How the elements are linked:
at | * + ^ $ & ~ % !
x332 | x246 x157 x209 x951 x562 x292 x162 x549
x653 | . . x195 x233 . . x304 .
x297 | . . . . . x699 x265 x779
x868 | x170 x280 x162 x202 x232 x867 x209 x941
x430 | x162 x142 x170 x191 x614 x577 x246 x236
x687 | . x6 . . x985 x927 . .
x236 | x34 x750 . . . . . x430
x823 | x199 x153 x708 x491 x214 x91 x207 x436
x568 | . . x699 . . . x168 x233
x867 | . x610 x985 . . x868 . .
x191 | x692 x156 . x430 . . . .
x53 | x157 x246 x473 x940 x869 x482 x142 x404
x482 | x779 . . . . x53 x900 .
x265 | x739 x904 x254 x650 x91 x214 x297 x390
x390 | x900 x985 x610 x760 x6 x385 x779 x265
x209 | . x233 x332 . . . x868 .
x34 | x236 x214 x941 x461 x153 x904 x549 x162
x549 | . x699 . . . . x34 x332
x941 | . x168 x34 . . . . x868
x927 | x614 x436 x232 x656 x162 x687 x562 x153
x562 | . x510 . . x332 . x927 .
x192 | x6 . . . x900 x995 . .
x699 | x404 x549 x568 x677 x207 x297 x214 x157
x292 | . x779 . . . x332 x985 .
x254 | . . x265 . . x168 . x610
x844 | . . x6 . x610 x937 . .
x677 | . . . x699 . . x407 x195
x280 | x513 x868 x385 x304 x937 x610 x233 x168
x432 | x407 . . x750 . . . x156
x207 | . . . . x699 . x823 x510
x739 | x265 . . . . x750 . x900
x214 | x750 x34 x168 x407 x823 x265 x699 x385
x577 | x985 x900 . . . x430 . .
x869 | x510 . . . x53 . x995 .
x157 | x53 x332 x233 x195 x510 x779 x385 x699
x168 | x608 x941 x214 x931 x708 x254 x568 x280
x995 | x436 x614 x698 x872 x142 x192 x869 x199
x91 | . . . . x265 x823 . x6
x937 | x698 x232 x436 x124 x280 x844 x447 x708
x750 | x214 x236 x608 x432 x199 x739 x404 x142
x698 | x937 . x995 . x513 . . .
x304 | x788 x202 x376 x280 x124 x96 x653 x931
x233 | x473 x209 x157 x653 x447 x469 x280 x568
x170 | x868 x513 x430 . . . . .
x513 | x280 x170 x142 x788 x698 x976 x473 x608
x985 | x577 x390 x867 x399 x687 x162 x292 x904
x656 | . x853 . x927 x692 . . .
x54 | . . . x510 x195 . x853 .
x153 | . x823 . . x34 . . x927
x407 | x432 x461 x931 x214 x491 x650 x677 x376
x904 | . x265 . . . x34 . x985
x461 | . x407 . x34 . . . x692
x779 | x482 x292 x469 x817 x152 x157 x390 x297
x399 | . x760 . x985 . x692 . .
x510 | x869 x562 x447 x54 x157 x152 x436 x207
x608 | x168 . x750 . . . . x513
x900 | x390 x577 x976 x667 x192 x142 x482 x739
x385 | x142 x162 x280 x376 x436 x390 x157 x214
x469 | . . x779 . . x233 x610 .
x491 | . . . x823 x407 . . x853
x951 | . x195 . x332 . . x692 .
x156 | x376 x191 x788 x142 x872 x667 x940 x432
x246 | x332 x53 . . . . x430 .
x872 | x853 . . x995 x156 . . .
x940 | x195 . . x53 . . x156 .
x6 | x192 x687 x844 x231 x390 x436 x152 x91
x199 | x823 . . . x750 . . x995
x404 | x699 . . . . . x750 x53
x195 | x940 x951 x653 x157 x54 x817 x376 x677
x376 | x156 x692 x304 x385 x853 x760 x195 x407
x231 | . . . x6 x760 x853 . .
x853 | x872 x656 x124 x436 x376 x231 x54 x491
x788 | x304 . x156 x513 . . . .
x202 | . x304 x692 x868 . . . .
x124 | . . x853 x937 x304 . . .
x817 | . . . x779 . x195 x760 .
x142 | x385 x430 x513 x156 x995 x900 x53 x750
x447 | . . x510 . x233 . x937 .
x232 | . x937 x927 . x868 . . .
x610 | x976 x867 x390 x96 x844 x280 x469 x254
x931 | . . x407 x168 . . . x304
x976 | x610 . x900 . . x513 . .
x162 | x430 x385 x868 x692 x927 x985 x332 x34
x473 | x233 . x53 . . . x513 .
x708 | . . x823 . x168 . . x937
x650 | . . . x265 . x407 . x760
x436 | x995 x927 x937 x853 x385 x6 x510 x823
x692 | x191 x376 x202 x162 x656 x399 x951 x461
x667 | x760 . . x900 . x156 . .
x152 | . . . . x779 x510 x6 .
x614 | x927 x995 . . x430 . . .
x760 | x667 x399 x96 x390 x231 x376 x817 x650
x96 | . . x760 x610 . x304 . .

In the rows, 61 means zero.

The rows follow the links: the fewer symbols apart two elements are, the more alike their rows tend to be.

Name the element of each row.
51,61,61,81,61,95,51,50,63,29,76,85,61,69,44,38,58,35,64,70,49,49,66,43,64,62,15,77,87,27,72,76,71,74,98,48,63,55,50,74,53,51 -> x156
30,48,74,45,68,44,34,33,70,72,77,80,64,69,41,67,59,57,42,80,44,77,101,35,53,50,39,32,48,29,68,63,45,77,28,80,52,47,61,70,64,37 -> x577
64,76,37,70,54,49,67,81,68,66,27,59,76,32,91,46,72,104,87,57,70,44,19,93,63,30,85,74,58,79,61,54,75,49,73,57,64,80,55,32,79,77 -> x447
78,84,50,78,53,75,58,42,66,52,59,76,53,67,19,67,61,17,80,78,54,36,73,30,72,71,26,73,86,55,71,51,39,77,60,44,51,54,39,92,56,33 -> x750
43,36,63,45,91,61,50,34,76,66,71,52,71,75,85,76,78,103,38,56,61,62,55,73,73,97,65,61,64,57,92,66,78,48,68,67,55,64,75,35,26,76 -> x951
60,82,21,78,53,47,66,76,65,45,46,46,84,48,87,67,84,86,82,38,72,39,39,98,60,70,61,80,83,58,64,60,92,64,69,47,57,72,59,40,82,98 -> x233
32,34,79,62,72,53,38,37,59,59,78,56,35,93,50,73,67,75,21,63,51,76,88,72,77,85,66,44,46,66,59,53,66,76,35,87,83,77,50,74,45,70 -> x162
79,42,53,47,68,88,86,70,57,49,59,57,85,55,97,58,66,94,73,68,64,47,25,53,80,59,83,72,67,71,68,71,68,42,105,70,74,58,70,29,33,70 -> x54
58,60,54,40,76,48,47,30,72,75,40,41,62,74,70,99,88,91,56,57,69,54,63,62,80,103,81,55,55,81,79,43,61,50,51,80,48,51,59,60,21,64 -> x549
62,70,67,88,63,80,81,103,72,58,63,78,48,63,49,52,64,56,49,40,63,56,46,96,42,75,48,89,87,57,45,78,87,66,79,40,67,82,66,59,78,100 -> x304
95,66,45,47,55,63,71,49,43,58,43,43,83,56,78,65,60,79,93,66,70,43,28,53,94,54,105,64,48,94,70,51,48,35,87,68,66,50,65,48,36,64 -> x207
54,55,73,64,61,42,46,35,66,86,55,50,35,83,26,82,54,51,51,50,56,72,83,63,92,113,66,52,69,83,56,39,65,65,39,65,65,63,50,92,42,75 -> x34
80,115,30,82,46,71,52,69,78,64,61,89,46,39,48,49,76,32,69,66,65,48,65,71,25,43,47,71,84,66,62,45,52,68,54,37,46,85,38,83,87,43 -> x608
59,47,61,74,71,84,80,56,59,31,63,53,98,73,76,77,74,70,86,53,63,42,34,73,93,97,42,85,93,49,90,67,82,53,93,63,55,57,70,41,28,89 -> x195
69,45,57,44,61,50,75,52,34,53,50,24,95,46,97,59,47,92,97,66,82,57,33,40,76,35,83,60,45,53,56,71,56,50,75,71,59,40,86,37,70,62 -> x152
97,60,62,48,71,52,70,47,60,55,52,19,99,63,82,74,63,62,94,49,88,45,60,37,60,72,72,71,67,54,81,49,45,32,40,75,27,47,103,56,61,45 -> x297
22,52,57,71,62,57,22,24,75,59,67,82,52,73,34,50,61,74,36,80,36,62,94,55,66,75,36,43,58,48,70,55,63,82,47,64,62,53,35,88,40,65 -> x430
98,64,65,40,80,82,81,59,63,49,63,41,76,70,77,84,72,58,78,44,73,37,34,58,69,89,67,78,86,75,88,48,46,35,76,65,54,61,81,39,25,56 -> x677
23,24,94,51,64,39,52,53,62,60,62,39,67,88,44,76,44,57,46,50,54,89,94,59,71,83,55,45,53,42,47,69,72,83,28,72,60,43,78,73,63,71 -> x985
41,19,82,47,73,75,61,55,56,83,72,83,44,69,51,53,44,92,14,75,40,80,64,56,83,60,79,42,36,76,56,74,61,69,91,69,88,58,54,52,34,68 -> x656
57,34,92,75,55,94,86,84,41,65,67,73,54,65,58,45,19,48,71,52,48,59,32,59,88,53,60,80,64,70,48,75,59,66,115,50,89,53,62,53,53,81 -> x853

Each walk starts at a row. The symbols on each line, taken left to right, move it on to the next element.
Each answer is a row, close to the row of the element it stands for.
start 88,70,39,57,59,58,67,49,48,43,39,29,85,73,60,77,68,60,102,51,74,34,30,54,90,98,70,75,79,78,78,36,63,44,70,61,53,63,68,60,36,74
* % ~ !	47,65,61,74,53,59,61,57,56,42,68,61,70,65,51,47,44,28,89,85,61,59,88,23,51,40,22,61,75,18,59,83,50,83,52,63,52,48,58,83,92,45
^ ~ ~ ~	52,95,31,103,46,55,51,73,75,50,53,99,49,48,45,44,67,46,71,71,58,49,75,78,37,45,28,65,85,38,49,67,71,77,56,44,49,73,33,78,94,70
start 39,37,67,31,77,33,47,37,66,66,61,22,78,79,79,86,68,97,53,57,70,69,69,58,58,76,75,35,43,44,73,67,68,50,41,81,37,53,84,43,51,72
% + &	58,35,80,68,42,59,91,75,31,54,56,45,72,63,54,52,6,47,76,70,64,80,54,46,87,38,70,63,43,50,32,66,55,62,68,69,65,43,73,70,90,68
& $ $ ^ ^ !	90,59,76,68,38,56,89,67,45,51,58,34,72,80,41,88,29,12,82,44,76,74,71,48,60,77,50,71,73,59,52,56,38,69,38,65,60,51,93,86,70,61
start 76,38,70,73,55,76,86,61,31,50,65,66,49,66,75,33,28,65,63,74,54,61,36,63,96,31,86,71,37,95,49,59,56,78,77,83,98,58,55,54,76,59
$ $ ^	54,73,53,98,41,58,79,95,39,74,37,74,47,35,58,44,38,65,63,59,64,64,45,90,78,45,78,74,67,86,23,63,74,71,72,41,82,67,48,57,92,91
* ^ & *	66,35,67,86,56,67,80,54,45,12,70,41,49,86,46,49,33,26,74,55,63,45,70,74,92,77,48,92,77,68,59,52,81,92,58,68,89,70,59,70,79,83
start 34,81,42,62,63,47,30,48,85,82,72,93,40,58,49,55,87,76,34,68,46,65,91,76,33,59,48,42,59,57,55,61,65,69,44,48,58,75,36,80,76,66
^ * % +	81,46,40,55,74,56,69,45,52,19,67,28,85,73,102,64,76,79,99,61,72,33,49,68,84,75,70,84,68,63,83,48,73,62,56,76,65,62,77,37,50,76
* % ~ !	83,75,61,56,56,65,61,45,68,57,72,64,63,60,42,66,49,17,76,73,69,67,84,20,30,41,45,53,64,39,65,56,30,61,35,63,44,52,67,89,73,22
start 28,76,41,47,79,34,40,65,77,77,45,57,67,54,83,74,95,112,46,47,66,54,71,99,55,79,77,49,54,66,69,52,87,45,35,63,60,76,64,53,56,85
^ % ^	27,65,53,71,61,33,53,68,69,85,44,67,43,62,46,70,69,84,27,52,61,74,77,101,56,87,54,65,67,71,51,63,80,84,44,54,65,75,40,78,85,101
% + ^ % * %	54,70,19,73,60,55,49,32,63,33,61,55,88,68,66,45,76,76,111,81,56,17,57,52,78,70,32,71,83,34,80,58,63,67,71,55,45,39,33,70,53,70
start 84,83,67,59,62,91,62,56,74,54,88,88,47,68,43,52,73,14,60,78,46,49,66,31,51,73,30,65,75,57,79,56,42,55,80,43,58,59,55,74,39,23
! ~ ~ * ~	64,38,94,73,64,67,87,84,52,41,74,54,79,84,49,66,26,25,60,49,61,83,62,49,56,71,41,74,70,27,39,88,76,73,70,62,64,49,97,50,70,76
* * ^ ~ ~	58,73,76,76,66,65,71,120,64,65,73,65,53,43,65,68,58,35,54,39,78,87,66,78,12,48,58,77,68,47,50,80,72,53,58,53,51,73,93,47,94,73
start 61,48,78,39,59,52,49,38,58,101,55,66,28,69,45,79,53,68,34,66,57,82,56,46,86,62,95,38,34,99,56,51,41,59,62,70,80,65,43,80,42,57
+ ! !	84,59,72,67,35,65,89,61,36,74,35,69,54,61,30,48,35,32,80,61,68,62,38,49,96,63,83,75,57,94,45,48,36,66,78,57,79,53,53,83,59,63
! * $ $	46,64,50,88,40,78,64,45,46,55,52,82,59,48,48,25,43,55,82,92,53,50,59,36,88,37,41,55,53,52,48,64,45,76,86,55,76,42,24,70,70,54
start 85,94,51,84,49,53,79,93,66,69,34,65,43,52,35,73,64,32,70,38,77,66,68,85,58,85,69,81,89,86,48,54,59,64,45,39,69,83,63,78,79,78
& & + + &	97,84,47,60,42,62,76,102,52,81,48,79,32,34,54,61,56,52,59,49,78,72,42,74,60,45,99,68,59,101,42,56,48,50,74,51,77,79,56,64,81,59
& % % $	99,99,62,73,60,78,79,101,73,69,55,82,47,53,46,69,82,32,44,36,65,61,56,90,23,68,69,80,89,89,55,55,71,47,72,42,56,99,78,64,71,65
start 49,31,56,45,62,51,53,39,50,75,47,55,66,63,80,63,66,115,48,66,65,67,43,68,98,66,95,45,38,76,72,57,65,52,69,86,67,44,55,37,34,76
& + $ $ $ ~	69,46,82,46,80,65,76,68,60,34,78,32,93,73,94,75,61,70,75,44,75,54,50,52,54,63,56,72,58,19,79,76,72,44,85,76,46,46,104,36,61,60
% $ & *	56,51,67,65,53,68,64,60,41,52,79,71,67,47,69,41,32,47,70,91,60,75,57,22,61,5,57,54,37,44,47,65,34,64,74,58,64,41,60,66,89,29
